Here is a tiny trained network, its code and every weight. The questions are about switching its units off for an input and a class, where a switched-off unit gives its printed mean instead of its output.

import numpy as np


def w(rows, s, z=0):
    codes = np.array(rows[::2]) - 128.0
    scale = np.full(codes.shape[1], s)
    scale[-1] = z or s
    return codes * scale


def norm(h):
    return h / np.sqrt((h * h).mean(-1, keepdims=True) + 1e-5)


def f(y):
    return np.maximum(y, 0)


def log_softmax(a):
    a = a - a.max(-1, keepdims=True)
    return a - np.log(np.exp(a).sum(-1, keepdims=True))


def net(x, mask):
    res = np.array(x, float).reshape(1, 6) / 4 @ E
    u = 0
    for l in range(3):
        y = f(norm(res) @ A[l][:, :-1].T + A[l][:, -1])
        res = res + np.where(mask[u : u + 9], y, B[l][:, -1]) @ B[l][:, :-1]
        u += 9
    return log_softmax(norm(res)[-1] @ U[:, :-1].T + U[:, -1])


A, B = {}, {}
E = w([
[141,177,26,186,252,218,96,190,75,45],'x0',
[99,66,121,113,158,165,209,73,145,156],'x1',
[225,171,125,161,100,139,117,254,211,139],'x2',
[202,174,138,149,102,47,145,186,153,77],'x3',
[133,95,161,178,122,172,49,165,141,86],'x4',
[121,63,74,136,54,157,214,117,158,42],'x5',
],0.0075)
A[0] = w([
[129,129,116,130,135,152,34,95,24,36,50],'0.n1',
[168,218,210,68,123,194,123,105,78,126,3],'0.n2',
[111,98,150,137,130,203,93,55,86,125,134],'0.n3',
[102,47,42,213,109,216,100,107,171,94,97],'0.n4',
[227,174,81,192,110,105,105,151,117,113,66],'0.n5',
[67,58,105,124,125,53,253,34,151,76,100],'0.n6',
[149,53,72,117,135,128,100,199,71,147,98],'0.n7',
[130,122,146,122,91,244,151,182,100,72,71],'0.n8',
[170,126,126,117,164,107,75,124,128,165,42],'0.n9',
],0.0073,0.0033)
B[0] = w([
[120,156,68,237,238,58,174,54,166,135,176],'0.n1',
[185,209,155,170,58,138,18,151,182,194,142],'0.n2',
[176,179,67,89,192,67,149,236,150,73,186],'0.n3',
[41,81,133,246,45,183,80,167,86,154,200],'0.n4',
[165,157,188,36,251,184,236,148,159,49,190],'0.n5',
[182,109,117,100,165,216,196,127,44,166,255],'0.n6',
[184,87,141,214,54,134,122,127,116,229,150],'0.n7',
[120,58,75,73,27,136,19,211,239,117,170],'0.n8',
[79,124,139,52,4,172,3,113,80,77,151],'0.n9',
],0.0058,0.0078)
A[1] = w([
[154,79,201,135,47,80,217,47,191,163,62],'1.n1',
[110,190,181,170,106,162,29,104,130,176,106],'1.n2',
[155,190,76,75,88,127,161,166,230,50,4],'1.n3',
[106,151,91,151,243,111,2,85,132,191,83],'1.n4',
[184,136,117,141,86,111,140,149,123,17,124],'1.n5',
[117,86,120,213,120,177,56,103,133,121,78],'1.n6',
[189,143,174,144,100,170,108,173,198,158,71],'1.n7',
[211,92,124,141,170,173,127,137,114,152,154],'1.n8',
[88,126,134,59,189,120,55,190,95,156,2],'1.n9',
],0.0069,0.0022)
B[1] = w([
[171,105,56,135,76,2,128,143,123,141,253],'1.n1',
[109,134,112,116,131,158,156,80,89,164,203],'1.n2',
[189,179,218,129,226,123,94,187,50,44,203],'1.n3',
[162,146,147,177,108,126,148,49,156,121,227],'1.n4',
[136,136,160,17,227,161,135,205,168,170,198],'1.n5',
[48,127,86,45,169,120,105,90,223,73,192],'1.n6',
[107,122,110,69,159,138,173,68,111,62,220],'1.n7',
[85,126,153,33,84,37,115,105,143,144,206],'1.n8',
[145,192,193,154,42,109,46,36,137,144,174],'1.n9',
],0.0068,0.0055)
A[2] = w([
[174,138,172,131,149,218,180,223,49,80,146],'2.n1',
[43,88,119,163,82,228,118,188,198,68,51],'2.n2',
[143,86,149,131,45,39,138,204,147,218,1],'2.n3',
[63,114,92,182,149,56,83,92,76,96,90],'2.n4',
[195,179,159,157,129,140,1,82,135,227,33],'2.n5',
[145,123,99,174,158,100,42,93,181,50,72],'2.n6',
[96,232,170,150,109,162,77,52,122,159,72],'2.n7',
[84,123,66,128,198,110,194,69,76,137,91],'2.n8',
[133,98,165,48,143,180,74,196,149,32,192],'2.n9',
],0.0073,0.0029)
B[2] = w([
[141,133,188,110,77,140,90,191,128,192,232],'2.n1',
[118,67,15,141,73,137,53,92,254,222,217],'2.n2',
[172,122,80,116,134,40,38,65,155,45,214],'2.n3',
[173,143,97,194,195,101,129,193,126,109,170],'2.n4',
[54,117,173,84,122,158,110,103,143,213,218],'2.n5',
[169,96,128,145,83,133,168,116,31,98,187],'2.n6',
[63,154,195,119,180,134,101,87,181,146,210],'2.n7',
[114,125,163,159,79,179,167,163,96,71,225],'2.n8',
[110,137,111,161,122,131,155,175,150,163,255],'2.n9',
],0.0092,0.0059)
U = w([
[102,69,129,67,56,188,226,90,22,147,84],'0',
[87,49,23,157,89,182,68,146,219,138,183],'1',
[68,191,224,92,144,128,67,36,166,206,173],'2',
[196,189,197,89,135,121,126,240,166,112,231],'3',
[195,102,108,46,49,1,120,62,131,117,5],'4',
[107,160,113,223,188,140,143,81,87,30,60],'5',
],0.013,0.0014)

Each question gives the input, the list of numbers given to net, and the class t.
The units are the neurons (one row each of A and B). Each row of codes is followed by its name. A weight is (code - 128) times the scale printed after its matrix; where a second scale follows, it is the last column's (A, B and U).
mask holds one flag per neuron, layer by layer. A switched-off neuron (its flag False) gives its mean, the last column of its row in B, instead of its output. The means were averaged over made-up inputs and are rounded, as every weight is.
A unit's drop is (log p(t) with every unit on - log p(t) with that unit switched off) / (log p(t) with every unit on - log p(t) with every unit switched off).
The circuit of an input: a set's keep is (log p(t) with only the set's units on - log p(t) with every unit switched off) / (log p(t) with every unit on - log p(t) with every unit switched off). Starting from the 12 units with the biggest drops (on a tie, the unit counted first), units are removed one at a time, each time the one whose removal leaves the highest keep (on an exact tie, the one counted first), for as long as the keep stays at least 0.8.
circuit, biggest first: the units of the circuit, biggest drop first
k most important neurons: the k neurons with the biggest drops, biggest first
k most important neurons of layer l: the k neurons of layer l with the biggest drops, biggest first
drop of u: that unit's drop, to one decimal
input [7,4,2,-7,-7,-3], class 2: circuit, biggest first => [1.n9; 0.n6; 1.n4]
input [2,-1,-4,1,5,-2], class 5: circuit, biggest first => [0.n1]
input [-3,-4,-6,-7,5,-1], class 5: 2 most important neurons => [0.n1; 2.n4]
input [5,1,3,1,-4,4], class 3: 3 most important neurons => [1.n3; 0.n5; 2.n1]
input [-8,8,-3,1,8,-7], class 4: 2 most important neurons => [1.n1; 2.n3]
input [8,-4,-5,-1,6,3], class 1: 3 most important neurons => [2.n2; 0.n8; 0.n4]
input [2,-4,3,-1,-7,-3], class 2: 2 most important neurons => [1.n9; 0.n3]
input [-1,-6,-6,-1,5,4], class 5: 2 most important neurons => [0.n1; 2.n6]
input [8,5,2,2,6,-7], class 2: 3 most important neurons of layer 2 => [2.n5; 2.n7; 2.n8]
input [-8,4,2,-4,5,8], class 4: 2 most important neurons => [1.n1; 2.n3]
input [4,2,-8,6,-4,-7], class 5: 3 most important neurons => [0.n1; 2.n4; 2.n8]
input [7,4,-8,6,-3,4], class 0: 4 most important neurons of layer 2 => [2.n3; 2.n8; 2.n1; 2.n7]
input [-7,3,-8,-3,-1,-1], class 0: 2 most important neurons => [0.n6; 2.n8]
input [-4,-7,1,3,-1,8], class 3: circuit, biggest first => [1.n3]
input [-4,-7,3,-5,8,-1], class 2: 2 most important neurons of layer 1 => [1.n2; 1.n9]
input [-2,5,6,3,-4,7], class 3: 3 most important neurons of layer 0 => [0.n7; 0.n1; 0.n4]
input [-2,6,-2,8,-6,3], class 0: 3 most important neurons => [0.n6; 2.n8; 0.n8]
input [7,3,7,0,7,-6], class 1: 2 most important neurons of layer 1 => [1.n6; 1.n3]
input [-5,-6,-1,5,3,3], class 3: 3 most important neurons => [1.n3; 1.n5; 0.n5]
input [4,-1,-3,-5,1,-3], class 5: most important neuron of layer 0 => [0.n1]
input [-8,5,-1,4,-5,-8], class 4: drop of 0.n4 => 0.0
input [3,8,5,-4,3,-6], class 2: drop of 1.n9 => 0.3
